Below is a small trained network, with its code and all its weights. Each question gives an input and a class and asks what happens when units are switched off, that is, made to give their printed mean instead of their output.

import numpy as np


def w(rows, s, z=0):
    codes = np.array(rows[::2]) - 128.0
    scale = np.full(codes.shape[1], s)
    scale[-1] = z or s
    return codes * scale


def f(y):
    return np.maximum(y, 0)


def log_softmax(a):
    a = a - a.max(-1, keepdims=True)
    return a - np.log(np.exp(a).sum(-1, keepdims=True))


def net(x, mask):
    res = np.array(x, float).reshape(1, 8) / 4 @ E
    y = f(res @ A[0][:, :-1].T + A[0][:, -1])
    res = res + np.where(mask, y, B[0][:, -1]) @ B[0][:, :-1]
    return log_softmax(res[-1] @ U[:, :-1].T + U[:, -1])


A, B = {}, {}
E = w([
[162,1,183,136,207],'x0',
[22,162,91,164,138],'x1',
[70,204,170,153,199],'x2',
[175,70,161,50,123],'x3',
[198,138,114,169,219],'x4',
[162,178,215,53,91],'x5',
[193,168,177,119,221],'x6',
[52,107,68,173,42],'x7',
],0.0069)
A[0] = w([
[186,95,138,174,202,159],'n1',
[185,153,164,191,202,189],'n2',
[121,172,117,72,145,188],'n3',
[83,111,166,105,30,184],'n4',
[134,133,134,233,194,252],'n5',
[185,122,126,127,150,81],'n6',
[166,65,116,92,39,153],'n7',
[68,132,105,140,136,120],'n8',
[142,71,109,74,63,172],'n9',
[67,169,33,222,103,214],'n10',
[134,85,131,169,140,185],'n11',
[109,230,153,31,192,178],'n12',
[141,91,134,74,78,191],'n13',
[157,240,248,85,156,149],'n14',
[202,173,169,49,113,198],'n15',
[173,57,116,115,158,180],'n16',
[129,20,164,128,14,208],'n17',
[140,87,170,159,210,194],'n18',
],0.011,0.0038)
B[0] = w([
[96,71,251,68,135,192],'n1',
[88,88,217,127,243,195],'n2',
[118,213,130,255,149,159],'n3',
[156,135,76,183,12,202],'n4',
[29,110,133,82,178,197],'n5',
[82,120,142,106,142,157],'n6',
[203,69,64,91,75,190],'n7',
[63,97,133,191,143,168],'n8',
[205,95,68,131,120,185],'n9',
[4,118,83,135,73,249],'n10',
[122,25,119,63,34,161],'n11',
[163,186,197,194,160,191],'n12',
[234,123,98,162,97,177],'n13',
[155,207,123,170,187,209],'n14',
[183,172,154,182,167,199],'n15',
[149,103,121,106,172,183],'n16',
[233,96,44,120,89,211],'n17',
[116,107,159,85,228,193],'n18',
],0.007,0.014)
U = w([
[198,25,52,86,55,1],'0',
[125,201,170,199,176,87],'1',
[68,26,201,2,178,231],'2',
[18,98,49,137,70,163],'3',
],0.0089,0.00061)

Each question gives the input, the list of numbers given to net, and the class t.
The units are the neurons (one row each of A and B). Each row of codes is followed by its name. A weight is (code - 128) times the scale printed after its matrix; where a second scale follows, it is the last column's (A, B and U).
mask holds one flag per neuron, in row order. A switched-off neuron (its flag False) gives its mean, the last column of its row in B, instead of its output. The means were averaged over made-up inputs and are rounded, as every weight is.
A unit's drop is (log p(t) with every unit on - log p(t) with that unit switched off) / (log p(t) with every unit on - log p(t) with every unit switched off).
The circuit of an input: a set's keep is (log p(t) with only the set's units on - log p(t) with every unit switched off) / (log p(t) with every unit on - log p(t) with every unit switched off). Starting from the 12 units with the biggest drops (on a tie, the unit counted first), units are removed one at a time, each time the one whose removal leaves the highest keep (on an exact tie, the one counted first), for as long as the keep stays at least 0.8.
circuit, biggest first: the units of the circuit, biggest drop first
most important unit: the unit with the biggest drop
top k neurons: the k neurons with the biggest drops, biggest first
drop when u is switched off: that unit's drop, to one decimal
input [4,6,-4,3,-8,-6,1,6], class 0: most important unit => n17
input [-5,-7,3,-6,7,-4,-1,-6], class 2: circuit, biggest first => n1, n5
input [7,0,6,-6,-5,-2,-1,2], class 2: circuit, biggest first => n4, n5
input [8,-6,7,7,-7,3,-2,-5], class 1: circuit, biggest first => n14, n15
input [-3,1,7,7,7,-3,5,7], class 2: circuit, biggest first => n5, n15, n4
input [8,-7,-3,0,2,0,3,6], class 2: top 3 neurons => n1, n18, n4
input [7,4,-8,0,3,-6,-3,-3], class 2: top 4 neurons => n1, n4, n18, n5
input [5,4,1,-8,-1,2,3,-6], class 2: drop when n1 is switched off => 0.2
input [7,7,3,-2,0,7,-6,-5], class 1: drop when n11 is switched off => 0.1
input [-4,-4,-2,-1,-8,-6,4,4], class 0: drop when n17 is switched off => 0.2
